In the rows, 128 means zero.
Each row is followed by its class number.
[152 116 134 122 103 161 132 123 176 175 120  84 172  97  98 125 206 186
 101 145 114 164 118  98 124 206 200 135 102  95 129 146 136 203  94  86
 138 114 145 128 163 134 138 169 110 105 111]
5
[190 106 192 146  88 120 126 183 151 136 112 143  73 143 156 135 112 153
 118 136 137  68 110 132 124  75 163 124 113  90 117 140 151 136 154 135
 127 151  89 116 112 146 136 124 110  90  94]
4
[133 114 141 104 138  79 112 126  85 139 151 138 107 134 110 139 187 119
 127 167  99 173 163 136 160 114 174 103 122  98 118 164 151 153 103 138
 102 136 146 156 133  89 131 138 123 132 113]
3
[116 103 130 100 110 178 130 109  92 140  92 104 122 110 167 121  85 207
 122 168 133 137 133 155 133 121 121 164 104 137 119 110 140  92 126 113
  94 113 141 158 150 130  96 135 121 104 184]
1
[124 100  65  88 117 140  78 116 103 150 160  86 134 129 147 131 148 141
 105 126  98 152  76 132 158 110 114 148  94 128 118  92 154 153 140 124
 131 123 148 134 145 125  95 149  93 150 162]
1
[109 114 132 121 122 162 100 156 152 117 172  72 179 120 155 119 129 135
  88 108 135 143 127 127 124 173 136 136 102 127 155 100 130 113 125 118
 114 133 143 123 150 140 155 171 119 125 136]
7
[156 196 120  77  96 122 155 148 132 134 134 103 135  97 110 118 175 168
 151 135 152 128 135 137  92 180 118 123  77 140  90 137 167 150 137 107
 109 100  97 116 152 138 156 130  77  91 107]
5
[153 148  97 132 126 117 125 186 159 127  63 179 139 138 109 124 131 157
 161 129 158 130 153 140 143 140 103 111  91 160 118 149 135 148 130 127
 138 122 109 115 152 114 112 141 176 149 163]
0
[132 111  97 107 125 138 165 120  83 157 129 147 133 122 136 119 172 148
 133 121 129 144  94 138 139 183 119 135 112 114 128  79 116 179 119 123
 123 119 102 125 127 140 114 128 112 123 111]
5
[140 182 127 118 163 169 118 160 157 104 169 153 169 128 125 131 108 126
  83 121 168  95 156 173 105 138 121 126  94 116  76 152 140 130 171 127
 121 112  87 115 136 120 150 108 127  99 145]
7
[120 165 137  87  93 130 148 147  92 138 158 105 215 146 142 136 147 150
 143 132 111  94 137  68 142 114 125 114 133 111 136 138 118 151  93 134
 121 169 134 125 177 147 121 118 117 102 144]
6
[160 140 109 137 104 124 153 111 153 143 132 151  57 108 165 109 103 162
 109 137 178 158 107 165 133 129 161 151 115 143 127 139 158 140 135 134
 134 148 105 158  60 124 167 126 119 160 144]
2
[151 100  78 114 152 140 169 100 124 153 110 150 184 105 142 121 215 126
 129 157 142 123 117 140 171 160 122 149 114 122 118 148 117 158 126 120
 141 120 120 110 162 163 144 106 107 130 148]
5
[106 121  91 125 131 162 116 109  82 119 139 130 106 105 107 155 160 116
  66 181 152 169 125 171 153 127 166 167 127 150  77 132 144 120 108 124
 109 148  92 131 105  82 179 138  89 161 104]
4
[137 147  98 138 121 129 132 152 127 129 104 144 172 120 118  96 119 144
 121 132 126  97 152 123 142 121 125 119 104 157 118 127 134 133 134 117
 121  93 124 175 175 132 122 122 173  85 154]
6
[166 147 133  86 143 145 141 141 118 124 212 152 120 152 187 117 140 128
  91 165 153 113 163 147 122  98 144 147  93 130 155 162 145  86 140 137
 118 130 140 128  64  84 122 114 128 148 141]
3
[141 103 110 141 118 123 154 119 128 130 127  84 130 124 117 136 165 139
 111 111  87 125 127 126 137 173  97 139 133 124 119 115 129 149 115  97
  97  97 188 157 170 131 149 174 108 152 169]
3
[141 124 151  92 197 195 179 139 139 139 101 173 126 162 127 111 140 121
 155 183 178 145 187 159  95 154 127 130 109 103  47 131 119 143 146 117
 141 151 121 127 138  97  95 137 110 109 113]
0
[144 125 154 131 120 155  75 165  93  99 135 131 133 153 126 125 111 119
 110 110 151 109 102  93 146  80 172 126 137 152 187 157 144  94 130 118
 118 112 120 108  80 133 114 120 120  98 151]
3
[127 113 182 131 121 131  96 112 137 134  70  96 159 157 121 141 127 140
 186 128 153  89 152 111 115 158 127 122 140 124 108 111 111 126  95  91
 122 154 193 105 163 120 108 164  74 116 139]
0
[128 133 160 126 143 150  87 111 110 126 148 107 194 158 186 113  76 153
 142 158 129 138 138  55  72  95 126 126 109  98 125 162 115 195 125  76
 133 123 202 133 152 124 103 140 101  92 148]
1
[132 107 168  81 177 193 126 152 135 131 132 118 160 135 109 115 156 111
 100 107 174 132 141 143 123 140 155 130  63 115   4 121 124 120 130 111
 102 138 143 117 188 159 148  98  56  80 141]
1
[148  85  90 111 150 115  72 178 170 128 102 137 158 157 119  93 101 138
 113 125 140 143 133  89 149  95 144 137  97 165 130 156 180  94 139 120
 147 123 105 147 122 158 108 138 115 115 146]
2
[168 122 105  97 132 100 131  74 185 140  64 141 163 144 126 144 156 143
 151 162 131  35 155 106 128 109 138 113 134 119 131 186 165  77 131 129
 147  89 126 149 153 123 108 103  63  88 174]
6
[100 102 162 148 132 104  66 142 125 143 149  92  81 157  94 117 165 122
 151 161 120 170 169 116 101 122 153 109 148  91 152  79 113 159 107  74
 130 150 183 103 122 125 125 138 163  96  59]
0
[145 143 110 154 137  92 145 124 170 110 110 118 148 129 121 127 121 161
  65 111 117  88 146 116 111 147 139 125 118 153 132 168 122  77 126 123
 146 107 129 165 110 117 171  90 103 115 131]
7
[148 154 185 130 107 133 156 144 105 129 113  91 117 147 132 125 133 127
 169 120 178  98  78 128 124 123 163 101 123 128 108 129 117 151 114 130
 142 168 137 129 155 152 134 101 107  79 115]
0
[125 184 156 131  94 172  47 134  92 132 170 120  74 130 117 140  48 145
 154 146 117 132 100 121 147 121 144 109 109 124 127 175  97 189 116  99
 110 117 156 134 131  83 106 128 113 117 102]
1
[150 145  94  94  92 107 173  81 108 156 115 129  75  86 102 148 193 178
 139 208 114 161 150 149 125 154 108 125 146 102 173  73 185 100 109 105
 118  71 121 155 124 121 112 129 118 150 114]
5
[140 159 117  89 138 103 140 113 135 136 151 127 148 129 124 104 201 144
 145 115 143 154  97 135  90 137 121  92 125 125 146 131 164 193 144 146
 133 110 123 124 130 159 117 127 121 105 116]
5
[137 123  89 144 111 108 119 108 140 133 102 116  60  97  98 121 151 155
 122 143 111 146 122 162 119  89  92 139 159 104 143 130 112 158 134 112
 129 129 154 125 139 163 161  82 125 129 162]
2
[163 113 147 130 131 132 116 182 119 102 158 117 178 140 146 129  95 142
  51  64 115 147 113  80 109 137 163 121  92 146 157 138 164 175 101 106
 110  89 185 150 134 128 142 176  53 106 145]
7
[124 147 112 111 111 105 129 122 130 110 126 116 143 151 158 107 125 172
 126 125 122 123 130  74 134  90 133 105 163 130 154 137 134 145 107 115
 110 137 127 166 143 120 142 134 163 123 145]
3
[133  65 156 139 127 118  87 139 136 130 104 113 201 143 120 161 174  97
 111 111 101 136 114 121 178 145 170 137 131 132  63 137 110 129  95 106
 144 162 163 153 173 136 134 145  94 142 147]
3
[117 163 110  79 119 147  86 163 118 121 170 109 194 145 179  83 140 143
 148 150 123 116 166 133 116 139 137 111  94 127 128 146  87 193 116  95
 117 173 201 168 190 105 108 111 138 106 165]
0
[100 102 157 121 124 116  30 102 151 109 123 117 148 144 159 146 162 185
  79 105 128 150 130 146 123 170 140 117 128  91 126 103 105 113  93  94
 108 157 122 153 142 172 148 105 133 120 127]
3
[135 132 108 136 116 107 119 139 115 151 115 147 148 128 153 129 117 204
 118 185 156 150 137 139 119 114  91 129  81  94 165 146 166 151 110 148
 115 106  81 143 179 127 122 153 153  82 112]
6
[162  96 107 132 139  89 126 146 101 151 138 106 196 145 170 140  90 157
 124 123 120 150 104  92 145  81 161 111 137 114 158 197 105 119  95 126
 151  91 103 128 160 117 144 132 114 123 108]
6
[126 168 102 145  65 127  78 132  88 139 133  93 109  81 124 151  81 189
 142 187 125 133 129 153 148  88  90 159  86 116 156 119 147 171 120 112
 105 132 152 128 159 103 131 181  92 142 168]
7
[114 119 123 108 126 149 119 145 127 119 169 127  79 140 118 113 163 140
 104 182 139 168 160 142  95 168 109 139 118 131 193 150 145 114 122 133
 114 134 162  94  77 103 130  97 120 127 117]
2
[146 153 155  69 125 175 133 159 140 124 140 125 114 113 129 123 122 166
 137 122 139 136 147 167 152 156 132 114 111 120 127 138 119 114 115 122
  83 107 107 140 165 124 114 143 138 139 143]
3
[165 142 121 135  75 139 136 133 184 144  84 150  93 139 158 117  65 185
 145 124 127 102 122  90 112 161 136 136 129 127 172 171 108 141  98 120
 111 136 113 142 114 104 124 157 161 122 161]
2
[143 139 120 150  57 106  71 163 155 143  87  75 134 113  82 147 159 171
 156 165 112 149  90 125 110  93 144 103 134 125 135 163 127 128 133 114
 177 131 111 122 156 129 126 104 121 108 133]
6
[152 112 118 102  97 125 133 141 156 110  98 138 109 147 152 140 159 188
  96 134 156  87 122 113 101  91 102 112 108 123 168 103 174  84 143 147
 147 106 109  96 121 142 128  73 116  91 146]
6
[106  89 113 142 148 108 158 171 110 133 147 139 188 166 111 146 120  86
 136  66 165 136 107 105 148 117 112 115 111 106  68  88 116 125 121 143
 118 148 106 135 163 154 170 145 112 171 177]
3
[139 138 135  95 115 123 177 141 100 129 148 148 129 138 180 127  85 120
 146 138  85 158 144 129 121 147 139 117 164 138  89 151 140 131 130 109
 110 113 134 210 123 101 117 138 109 132 139]
1
[134 113  83  92  84 123 118 144 155 145 102 138  97 105  81 149 205 143
 117 167  96 147 126 142 154 160 156 129 126 134 147 162 161 134 114 137
 128 105  98 136 149  96 140 123  99  92 102]
5
[164 166 100 102  89 148  92 130 122 114  86 135 120 116 127 158 142 182
  89 123 118 137 117 123 128  94 131 112 131  97 135  92 135 135 117 101
 155 138 140 168 152 136 111 103 107 152 179]
0
[ 97 141 125 115 116 128 127 146 128 105 177 146 153 120 139 160 160 113
 102 172 102 173 187 125 121 150 155 124 156 122 116 157 137 146 125 111
 125 156 130 132  94  95 174 130 132 198 122]
4
[147 136 169 147 124 132  89 143 104 148 151 114  96  84 136 128 114 157
 109 158 110 203 134 155 133 101 157 151 116 103 113 142 171 215 161  85
 144 100 147 129 104 136 128 150  99 112  85]
1
[155 142 118 121 139 155 153 118  58 112  82 103 160 130 114 118  92 126
 168 146 145 157 105  78 133 151 136 129 135 184 124 205 133 120 100 111
 110 101 145 115 129 118 120 154  91 136 175]
2
[142 106 117 101 128  94  50 160 169  92 185 146 163 170 195 146 166 100
  71 107 151 102 114 163 125 154 151 147  99 204 121 162 222 110 163 154
 126 131  95  80  49  90 143 168 108 149 101]
4
[128 131  82 112  78 149 138 173  85  74 135 102 125 136 152 159 114 116
 101 159 103 128 119  75 152 118 121 142 124 178 152 143 193  63 161 126
 133  87 101 140 108  85 148 141 148 128 159]
3
[ 81 120 127  99 100 106  53 155  62 121 168 123 120 145 135 162 116 125
 145 155 109 159 108 130 141 132 148 132 106 142 123 150 165 152 141 112
 134 130 116 116  84 118 107  90  78 104 117]
1
[131  99  82 106 144  91 167  86  94 137  90 184 113 143 119 175 128 121
 155 152 117 146 150 107  89 147 124 153 135 142  94 148 111 124  86  84
 123  77  98 118 101 105 147 122  80 110 111]
5
[123 139 168 120  79 122  41 120 124 104 108 129 104 131 153 151 118 180
 142 229 146  95 135 157 124 119 147 118 116 133 160 173 159 112 119 120
 125 144 120 139 117  96 104  95  99 114 105]
4
[160 127 132  94 121 123 140 104 147 148  72 106 115 150  95 139 110 177
 138 155 144 136 132 105  93  98 200 108 143 126 110 222 119  64  85 159
 121 137 113 116 122  50 128 120 118 115 158]
2
[153 104 139 143 124 118 145 110 139 151 115 126 138 133 127 148 141 144
 130 137 150 123 113 141 123 114 181 124 112 148 116 169 119 104 106 132
 140 109 131 117 118 126 137 117 150 117 155]
6
[196 132 133 117 151 123 151 178 116 140 168 150 144 149 169  81 164 143
 141 184 149 133 127 151 114  85  83 102 101  97 103 151 194 176 199 143
 136 114 132 142 162 156 109 128 110  85 104]
5
[121 137 151 108 126 125 170 142  96 117 139 116 125 134 126 130 119 132
 140 131 138 139 140 132 100 180 137  87 123 129 154 144 139 112 101 154
  71  96 121 139 143  88 139 165 125 150 114]
4
[104 126 143 103 161 145 136 155 120 115 161  94  96 145  78 102 152 144
 121 135 140 101 158 142 128 134 153 106 138 140  94 159 132 132 142 114
  86 124 128  94 116 131 161  93  87 119  93]
4
[129 152 150 148  75 121 112 138 206 103 115 127 115 130 132 152 119 150
  84 124  95 109 167  73  73 139 158 130 181 121 155 172 144 168 119 105
 128 133 139 127  93  63 187 171  91 129  87]
4
[116 126 124 141 105  86 115 177 125 138 163  96 160 163 140 127 149 148
 103 108  89 162 140 104  84 137 178 101 156  89 145 153 123 195 132 125
 154 161 159 146 116  78 147 135 137 112 113]
0
[148 145  90 107 100  65  27 119 117  97 109 100 178 144 189 142 162 152
 134 150 119 100 120 114 159  95 100 118 127 157 160 110 150 104 122  92
 172 144 155 124 150 138 110  94 138 143 131]
0
[177 150 113 126 117  67 158 144 111 131 108 143  88 114 113 124 139 159
 113 127 114  98 129 124 165  65  98 114 120 121 145 106 142 133 101 128
 110 116 114 141 162 159 141 106 127 110 119]
7
[166 112 135 114 153 118 113 147 108 122 127 124 125 147 143 139  93 160
  95 139 135 150 139 117 124  74 127 134  85 111  85 124 161  90 129 110
 120  92  95 160 155 136 128 153 132 106 113]
3
[121 144 101 106  96 142  52 102 100 123  68  88  99 133 107 172 105 181
 153 176 144 124  98 137 159  99 136 124 126 132 121 145 133 108  91 116
 126 130 101 124 190  98 113 137 130  96 126]
0
[162 164 110 135 103 159  85  91 117 119 132  98  81 121 129 141 109 194
 117 210 164 142 108 140 119  94 150 128 111 140 116 165 153 100 142  97
 150 123 141 106  85 113 126  76 172 159 176]
2
[130 120 127  79 126 141  65 143 183 130 167  94 116 153 178  99 154 162
 125 136 141 137 136 148 132  92 140 113 137 109 150 112 152 176 138 114
 133 168 169 132 158 131 119 150 126 112 112]
0
[137  91 153  87 116 156 110 119 170 150 117 115 160 127 186 131 138 147
 124 127 151 130 106 152 109 137 139 147 115  99 123 101 160 143 118 124
 107 119 123 129 178 137 103 166 118  79 154]
1
[ 83 152  99  91 120 121 119 121 101 114 155 132 134 141 134  93 189 139
 197 148 158 126 134 126 123 234 116  73 110 146 152 136 151 170 142 121
  79 110 124 108 124 136 137 109 138 112 136]
5
[151 125 134 128 108  83  89  78 165 108  61 122 134 136 158 129 150 166
 143 142 125 118 144 120  88 174 123 113 151 127  93 140 151 131 122  87
 123 131 150 141 135 140 141 114 130 114 163]
2
[ 93  61 102 114 137  78 116  95 111 169 147 105 158 140 148 101 165 144
 154 144 147 132 119 133 165 131 151 119 111 111 118  82 148 161 117 134
 122 145 150 155 160 142 141 136  88 114 101]
5
[118 104  99  84 131 116  91 109  69 144 164 104 165 141 206 138 101 170
 142 178  93 133 140 119 129 117  92 152 101  99 150 141 116 157 115  92
 113 105 159 116 156 109  91 122 115 119 143]
1
[143 136 154 119 150 118 164 125 105 158 118 131 171 161 121 114  93 115
 160 152 136 116 154  77 115 103 115 125 129 123  84 128 132 126 104 124
 123 128 159 144 153  75  93 162  87 118 107]
1
[126 102  79 107 105 122 140 109 122 128 101 138 198 122 153 138 157 120
 149  88 137 106  89  95 134 148 101 120 144 115 156  93 115 150 110 115
 128 113 140 134 173 171 146 119  57 140 189]
5
[153 128 166  91 138 148 138 115 146 116 112  94 183 159 129 124 150 124
 111 132 127 106 134  76 116 142 161 130 134 146 103 140 147 108  78 107
 106 117 146 160 179  99 112 176 119  74 114]
3
[130 106 164 153  73 120 119 137 110 114  76 160 125 104 139 171 118 152
 143 160 119  94 156 155 112 199 141 136 117 119 104 146 125 104 142  77
 129  95 133 152 125 149 159  66  66  78 142]
5
[142 134  91  96 101 118 143 115 119 151 127 114 161  98 153 134 127 144
 162  97 114 146 124 103 149 106 107 143 138 129 121 101 135 166 126 118
 114 119 132 116 157 146 152 204  95 163 148]
5
